
[[ 106  404 -143 -108 -154  -25  -78   75   93  -21  175 -255   53 -221
   240  -93    2  120  -69  100  103  -60  141  138 -133  -49 -192  262
  -185 -157]
 [ -29  229 -129 -327 -164  -84  -89  135 -229  115  292 -118  123  -73
   345  -71 -197  184 -202  127   78  -93  142  103 -249  -70 -277  226
  -188 -192]
 [ -70  -67    0  133  -45   64 -164 -416  226 -109 -576   19  -30 -210
  -306 -207  518 -256   16 -341   31  281  254  136  158  206  334 -114
   150  221]
 [-260 -330  -48 -327  -38 -104 -158 -133 -455  182  -39  208  128  122
   137 -142  -96   -7 -280 -146 -129  116  162   60 -230  113  -22 -141
    40  114]
 [ -35  242   85   -7   19  182 -273 -170  368  -85 -195  160   22   47
   -23  165  150  390  246 -158 -121   70 -212 -169   31   95 -155 -105
    49 -324]
 [  17 -230   22  123  -56 -241 -129 -507  -45  -94 -597  -56   38 -238
  -150 -328  534 -366  -90 -404   68  193  506  347  -95  192  450 -311
   196  390]
 [-105  -42 -194 -230 -109  -54  -97  196  -70  128   92 -108  293   27
    63  -27   45   46  -75 -104   34   39   50    4   -4  139  -28  117
   -45  132]
 [-140 -456 -329  -22 -122 -310    6  -28 -250  -35    8   47  253  153
     8 -125  288 -226 -106 -269  -33  321  312  140   -7  182  287 -178
   197  465]
 [ 147  410   15   51   15   50 -181  -81  299  -93   26  -81  -14  -96
   243   34    2  351  162   11 -154  -84 -103    5 -205   21 -252  -56
   -88 -288]
 [   4  500  111  -15  -17  338 -140 -419   44   21 -255 -123 -537 -620
   117 -504 -153 -211 -377  222 -160   54  251  301 -247  -50 -263  303
  -319 -180]
 [-345 -318 -179 -202 -116   38 -189  -31  -24   -4  -81  375  269  363
  -201  195  253  158   83 -307   24  367  -67 -231  246  159  107  -68
   239   -7]
 [ 331   53 -170  247   15 -358  -27   79  286 -108  -49 -439  337 -111
   173  -79  358   15  223 -260  -75 -112  155  226 -184  250  190 -302
    57  389]
 [-271 -166 -366  -20  -35  210  -11  149   48   43  108   65  -22   32
  -115 -147    0 -191 -145  -18 -262  402  -62  -64  222  224  -34  211
   -34  318]
 [-151  474 -254 -213   -1  517 -140  572  437  153  472  -73   73   72
   100  207 -384  454  102  261 -280   15 -607 -388  210  125 -606  516
  -324 -317]
 [-153  294    3 -458  -79  186 -263  252   31  218  216   44  248  106
   183  190 -260  507    5   43   13 -157 -274 -231  -70   26 -423  238
  -186 -419]
 [  15  229   68 -202  -71  -75 -244 -124  -15   -7   48   99  120   69
   267  125  -25  441   70  -65   23 -103  -14  -23 -266  -48 -227 -106
   -16 -404]
 [  73  448  183  -93  -83   95 -223 -455   60  -60 -283  -20 -239 -366
   149 -204   75  104 -119   20   82  -43  253  207 -266 -106 -159   75
  -132 -382]
 [  69  -10 -118   24  -51 -122 -113   12  216    4 -229 -254  288 -108
   -76  -80  370  -62   96 -291   53   17  136  109   44  245  204  -78
    39  280]
 [  89  758    4   18   21  486 -192   71  613  -11    5 -218 -207 -345
    70  -30 -129  304  119  202 -175  -81 -318 -101   45   47 -448  381
  -325 -404]
 [ 190  222 -342 -129  -60 -201   43  565   -1  147  512 -543  340 -118
   434 -113 -213   91  -84  140 -111 -233   -4  140 -246  133 -245  207
  -283  246]
 [  46  380  178 -187  -75   85 -314 -155  303   25 -305  -68  178 -129
   -15  102  228  340  167 -191  181 -158  -38  -46  -37   62  -88   10
   -36 -347]
 [  13  382  143  -97   13  163 -304 -149  325  -53  -99  134   37   38
   124  191   27  525  226  -81  -79  -74 -235 -171 -101   13 -281  -77
   -26 -494]
 [-203 -164 -307   34   32  227  -36  172  175  100  -33  -59   48  -42
  -178 -182   66 -238  -81  -97 -318  311 -110  -53  218  337   29  138
   -53  438]
 [-130   59    1  107  -77  225 -188 -412  344 -137 -587   82 -124 -240
  -388 -174  513 -218   35 -286   65  357  184   56  280  173  259   50
   115   71]
 [-144   -6 -228 -175   44  151  -82  342    8  211  270  -75  134   55
   159  -62 -280  109 -106   58 -335   29 -249 -107  -56  219 -291  142
  -184  144]
 [ -18  179 -207  301   15  283 -106  -44  678 -200 -226  -28  -36  -71
  -287   29  406   12  294 -181 -179  339 -189 -121  379  253   75   61
    77  112]
 [  -5 -171 -279  -35 -191 -349   67 -135 -396  -22   36 -191   44 -211
   197 -403  167 -411 -371  -57   75  193  604  434 -217   24  200   39
   -11  406]
 [-166    1 -218 -143 -138  100  -49   18  -42   92 -113 -167   21 -246
  -108 -303  138 -318 -263  -50   52  221  254  156  120  142   80  305
  -108  274]
 [  20 -139 -337 -108  -75 -225   14  382  -77  149  205 -364  404  -15
   147 -133   57 -112  -83 -115  -55  -27  100  132  -66  256   56   48
   -85  471]
 [ -57  -18  -50  150  -62   63 -179 -314  354 -171 -456   78   50  -60
  -292  -24  546  -59  183 -350   40  295  117    2  227  193  279 -127
   193   95]
 [ -13  253 -170 -312  -87  -40 -144  376   11  104  469  -54  320  200
   360  237 -239  531   75   88  -40 -155 -225 -165 -159    7 -400  133
  -142 -311]
 [ -47  203 -222 -155  -44   48  -66  249  -15   68  416  -37   52   54
   330    8 -286  257  -73  166 -220    6 -135  -47 -174   27 -385  159
  -180 -142]
 [ 172  320  117 -117 -104 -227 -242 -186   92  -89  -68  -45  209  -12
   278  133  170  438  174 -151  172 -195  108   68 -292  -69 -103 -188
    28 -390]
 [-220   85 -215 -190  -68  260  -95  156   29  124  110    6    2  -57
    -2 -108 -126   -3 -166   64 -149  189  -90  -76   96  133 -201  318
  -152   32]
 [  29  132 -154 -204  -58 -134  -83  186 -184  108  349 -124  159    9
   423  -60 -249  217 -126   98 -128 -123   28   85 -335   19 -300   37
  -159  -63]
 [ 195  244 -277  -94 -108 -260   19  294 -103   42  443 -388  198 -125
   477 -122 -151  117 -114  139  -35 -169  163  219 -331   -4 -225  121
  -217   63]
 [ -94  -80 -355 -100 -236 -177  -17  120  -38  -68  126  -66  273   74
    -6    6  298  -45  -25 -138  214  256  239   62  147   58  137  156
    80  153]
 [-154  -68 -431   11   95  245   11  562  274  165  325 -183  187   83
   -14  -37 -164  -18   18   32 -460  184 -398 -189  203  382 -200  207
  -158  431]
 [-142  -72  -71  -95  -89   73 -133 -189   11   70 -380  -73   37 -230
  -212 -275  285 -293 -183 -214   57  194  260  138   92  188  198   93
    -7  258]
 [  29   67   86  -96   20 -144 -264 -161   69  -55  -34  193  205  224
   236  218   73  512  217 -208  -98  -73 -110 -103 -263   47 -138 -368
   129 -308]
 [-281 -198 -144 -272 -200   -7 -169  -71  -97   49 -176  169  263  129
  -198   38  301  -10  -51 -278  221  275  166  -61  213  105  172   88
   143   44]
 [ 193  136 -276  213 -117 -202  -23   53  350 -194  -45 -316  239 -116
     1  -25  468  -41  210 -208  113  110  197  155   86  155  215  -16
    76  241]
 [ -20   90  -40 -407 -200 -330 -210   77 -251   31  273  112  428  284
   380  281  -13  561   58 -109  242 -153   81  -52 -278 -110 -197  -98
    54 -419]
 [-367   87  -44 -371 -213  279 -214 -164  -98   81 -150  261  -45  -39
  -161  -44   64   32 -207  -45  188  282  109  -88  183  -28  -93  358
   -35 -279]
 [-109 -150 -240  -53 -204 -148   18 -224 -300  -22 -160 -117  -60 -286
   -22 -435  250 -491 -385  -89  127  302  588  374  -40   48  245  162
    -2  376]
 [-306   35  129 -549  -73  111 -410   67  -24  149   84  503  411  534
    98  538 -103  834  230 -200   61  -51 -417 -483   -9   12 -343 -103
   105 -680]
 [  14 -178 -215  -14 -152 -365   31 -215 -389  -44    1 -121   22 -171
   222 -367  159 -316 -318  -86   42  168  569  413 -293    7  178  -79
    25  331]
 [-445 -216  -35 -347  -62  235 -335   23  135   83 -118  545  326  524
  -261  434  162  476  245 -335  -24  287 -391 -493  329  187  -63  -69
   229 -297]
 [ -22 -370   96   76 -136 -403 -177 -753 -219 -201 -675  201   67  -66
  -127 -215  690 -253  -49 -530  211  268  662  351 -152   80  564 -508
   381  217]
 [-229  333 -304 -161  -64  463 -101  374  332   60  371   60  -22   79
    -4  127 -219  292   43  203 -199  223 -409 -323  272   77 -441  501
  -206 -253]
 [ -91 -108 -474  114 -153  -33  110  105    2  -77  119 -192   -1 -168
   -56 -299  222 -414 -196  -11  -47  405  299  205  175  150  159  268
   -24  482]
 [   6  288  -98 -147   -6   73 -158  196  143   57  259  -47  123   62
   267  106 -185  408   72   60 -160  -85 -223 -110 -155   50 -362   74
  -140 -246]
 [ 236  129 -202  337   12 -142   69 -188   95 -129  -99 -404 -193 -458
   182 -494  158 -407 -173    5 -238  105  385  449 -253  134  112  -53
  -110  462]
 [-144  281  163   23  -22  326 -236 -633  125 -123 -432  271 -463 -290
   -79 -227  105  -15 -138  -14 -113  262  148   82  -58  -54 -106   63
   -21 -339]
 [  -9  202 -127 -277  -92  -33  -89  166 -178  151  263 -182  104 -124
   334 -138 -245  122 -214  126  -38 -129   78  113 -272   11 -286  212
  -233  -75]
 [ -52  -73 -313 -124 -141 -147    8  171 -133   74  127 -248  204 -122
    89 -217   97 -206 -201  -53   28  103  250  191  -39  138   68  167
   -80  340]
 [   9  210  -34 -280  -61  -14 -135  105 -124  183   98 -215  124 -179
   272 -163 -178  103 -205   49  -30 -180   81  121 -274   51 -234  150
  -227  -47]
 [-150  -12  -89 -152   23  123 -163   58    3  108   73   92   66   74
   102  -16 -133  167  -45  -40 -258   75 -157  -91  -84  150 -207   -3
   -66  -22]
 [  50 -236 -134  150 -120 -348  -76 -343    6 -194 -331  -10  187  -18
   -59 -109  579 -163   65 -396  118  241  420  239  -31  140  413 -323
   266  300]
 [ -75 -125 -236  147   -6   38  -78    6  282  -74 -126  -13  144   54
  -156  -23  321  -60  134 -241 -167  280  -40  -44  201  269  151  -86
   120  298]
 [-295  -82 -379  -58  -51  289  -59  291  217   33  186  117   94  179
  -161   61   30   24   31  -29 -221  397 -256 -250  351  227 -101  261
    -6  155]
 [-267 -125 -247  -38 -113  207  -40 -120    5   31 -229   -1 -107 -206
  -270 -321  223 -418 -260  -89  -33  424  229  103  252  185  154  270
   -21  338]
 [ -90  199  -37 -289 -123   -4 -141  -88 -247   75  148   58  -49  -87
   293 -109 -200  174 -250  109    7   -1  146   94 -272  -96 -283  143
  -154 -276]
 [ -21 -231 -241  -19 -160 -322   34 -153 -325   -8  -83 -183   81 -205
    93 -382  242 -422 -304 -142   73  195  562  389 -161   90  264  -26
    29  455]
 [ -95  248  222 -205    1  146 -369 -252  214  -21 -190  321   73  159
    66  258   54  588  219 -180  -38  -37 -230 -232 -102    5 -239 -169
    64 -571]
 [ -56  244    6 -215  -73   42 -198  -80  -26   16   99  109   11   28
   239   49 -121  349  -26   31  -50  -18  -28  -35 -197  -53 -289   50
   -82 -371]
 [-116   70 -272  -74  -32  143  -43  210   58   68  212  -70   26  -35
   100 -105 -124    8 -104   70 -217  153  -88  -21   24  142 -197  217
  -142  110]
 [ 156  219   96  -91   11 -177 -258  -24  175  -31   18    2  296  155
   295  249   63  581  289 -187  -48 -238 -145  -73 -297   54 -187 -316
    40 -324]
 [-117   27  -93 -130 -153   -9 -116 -228 -106   -4 -193  -12  -11 -189
   -34 -220  198 -160 -192 -101  118  189  317  172  -14   43   87  122
   -11   52]
 [-171  -78 -180 -184 -194  -76  -47 -200 -340   18  -31   41  -59 -156
    75 -292   82 -245 -349  -14  100  259  436  239  -91  -18   53  172
   -29   97]
 [ 115  545  139 -146  -48  155 -290    5  459   14 -156 -172  188 -140
    38  160  137  446  252 -100  126 -221 -168  -99  -23   61 -197   93
  -118 -409]
 [  17 -256 -389   -5 -188 -408   89   56 -277  -41  116 -227  258  -53
   147 -252  266 -304 -193 -149   89  195  481  320 -108  112  260  -22
    67  497]]

[ 247 -131 -209  210  242  -39  110 -136 -241  138 -273   16  416   76
   70 -381  -40 -342  -18   53  184  190   10  129  -28  107  361 -298
 -219 -145  157  105] -> 19
[-135  -41  115   29  -67   54   53  -68 -118  -68  -21 -231  -82   90
  176  -47  -61  -52  131  114  149  -49  289   54  -51   30  -25  151
  -51  -70 -201   67] -> 6
[ 108  191  -87  -41  -86    3   -1  166 -199   48  -57   49 -141   59
  209  112  -52   30  -39   70   91  -21  -38 -138  112   59  -57   99
   95  -76 -231   14] -> 29
[ 120  -98  -61  -43   90  -78   54  -76   94   43 -184   47  174   16
  -48 -132   61 -270  -21   18   76   75  105   -5  -64  -45  146 -205
 -174  -67   93   24] -> 22
[ 145  -40  -92  142  152  -62   99    4  -83  106 -167   25  328   75
   95 -340   71 -277   89  -41   87  211  -40   85    3   61  215 -208
 -265 -139  129   28] -> 35
[-374  150  136  145 -415  -84 -270  167  191 -321  156 -500 -210   21
  145  -35   -6    8  175  158  -27  -37  181  205   99  254  -56  184
 -358 -171  -84 -101] -> 62
[  65  257 -126  -72 -408  -66 -271  175  708 -281  176 -211 -397 -196
 -265  334   71  -69 -225   51 -194   69  -23  -94 -116   96  -27 -213
  -53   45  176 -170] -> 53
[ 238  -18 -194   79  131   91  147  -89  199   85   41  126   70  -89
 -105  -63  124 -181  -39 -123  -12  200  -52  -91 -253 -117   43 -316
   54  128  209   26] -> 57
[  32   72   95  123  -42   59  152   18  225  -69  113 -229  -64   46
   62 -123   79 -156  171  -77    1  265   86   62 -208   31   44  -42
  -80   -9   59  -18] -> 63
[-128   48 -348  263 -213   11 -350    2  148 -163  160 -105  -25 -211
  -83  -11   45   -9 -110  112  -74  -84  -67   94   26  140  -31 -258
 -215   31  218  -60] -> 61
[  30   49 -203 -205 -219 -380 -436  170   72 -108 -415   26  138  -25
  -81   47  -58 -237 -287  290   60 -210   20   -2  393  214  232 -194
 -461 -321   12 -100] -> 18
[-219  -41 -290  195  -53   25 -247   -6 -245   10   74  147  114 -114
  132 -111   81   85   24   68   22 -216  -56   11  178   19 -185  -80
 -184   13   14    7] -> 14
[  27  200  -13  -57 -146   68   20  148  -54  -15   87   -8 -278   17
  179  193  -10   93   10   18   36  -20   19 -162   18  -10 -173  149
  160   13 -236   -4] -> 64
[-197  171    0  368 -213  -18 -128  188    8 -163  169 -379   31   54
  226 -291   40  -48  251   17  -16  198  -55  259   81  288   46   44
 -371 -171   61  -66] -> 26
[ 248  216 -364  143  -25   54  -53  154  -35   85   69  200  -28 -104
   46   45   57   -7 -146  -52  -38  118 -298 -145   33   44  -19 -226
   86   52   94  -24] -> 2
[  30   93   26 -247  -61  -68    8  127 -114   65 -142  154 -116   67
  156  157   10    1  -20   62   92 -137   86 -205  129  -76 -128  144
   39  -73 -284    8] -> 20
[ 149  -86   -1 -104   88  -14  140 -114  359   31  -55   55   63  -45
 -153  -48  151 -269    1  -96   -8  151  125  -81 -252 -165   62 -256
  -68   61  167   -6] -> 56
[  50  181  203 -310 -347 -109  -63  124  650 -262   -8 -319 -431   -5
 -169  347    5 -156 -106   90  -53   60  267 -114 -158   23   22   23
  -28  -56  -73 -118] -> 16
[ -33 -106 -195    8  -17  -18 -122  -99  268  -27   25  111   86 -160
 -163  -27  159 -129  -58  -23  -54  -49   41  -48  -92 -113  -59 -289
 -160   93  220  -32] -> 27
[ -11  146  120  176 -100   24  120  122  231  -91  148 -285  -39   68
  115 -193  103 -142  238 -101  -36  315   16  109 -141  103   45    3
 -173  -67   69  -48] -> 46
[ -63  -52   94  -15  -71  -53   -4  -51  246 -109  -35 -192   12   17
  -29  -90   64 -199   84   39   35   64  212   65 -104    9   67  -66
 -222  -67   50  -18] -> 54
[-289  -19 -449  222 -243  165 -409  -90  236 -154  416  119 -206 -395
 -169  200  167  215 -136   21 -182 -298  -68  -82  -75  -95 -402 -262
   -4  305  227  -59] -> 43
[ -13  -12 -487  291  110  408   16 -160 -384  180  370  388 -139 -245
  140  129   77  320  -44  -84   11 -193 -163 -234 -153 -223 -444 -112
  450  395  -35  132] -> 47
[-239   94 -106  267 -273   69 -217   45  289 -230  314 -286 -168 -145
   -9  -22   94   26   91   23 -109   31   25  126  -95  115 -124  -81
 -180   54  149  -81] -> 69
[-127  204   57 -166 -496 -399 -463  298  811 -390  -98 -368 -114  -81
 -259   82  109 -294 -120  151 -181   49   63  110  159  263  188 -193
 -629 -275  221 -273] -> 9
[  14  188   32 -116 -169  -96  -51  214 -114  -29 -120  -59 -140  106
  217   94  -59  -14   -2  115   89  -45   47  -79  178  111  -19  170
  -60 -176 -269  -22] -> 21
[-195   90  -75  110 -249 -158 -305  147 -151 -156 -110 -233   34   47
  179 -101  -77  -49   15  232   83 -127   65  147  289  277   81   65
 -381 -260  -97  -49] -> 0
[  50   60 -146   52 -106   55  -61   -7  180  -67   82  -42 -124 -100
  -50   91   39  -61  -77   30  -11   21   31  -60 -111    3  -37 -149
   16   60   70  -11] -> 38
[ 245   56 -271 -114    9    0  -41    1 -190   95 -192  192  -69  -25
   42  191  -92  -52 -258  136  130 -118    0 -206   63  -19   32 -112
  157  -15 -130   65] -> 70
[ 161  196   43  -31  -43   78  186  129 -143   52  -11  -53 -201  118
  239   94  -56   -5   45    6  111  118   38 -128  -39   25  -33  157
  191  -43 -259   44] -> 32
[ 126 -132  -78   34  153  -31  110 -127  110   67 -131   48  239    2
  -62 -216  101 -287   30  -42   58  138   84   24 -137  -65  152 -265
 -176  -25  171   37] -> 24
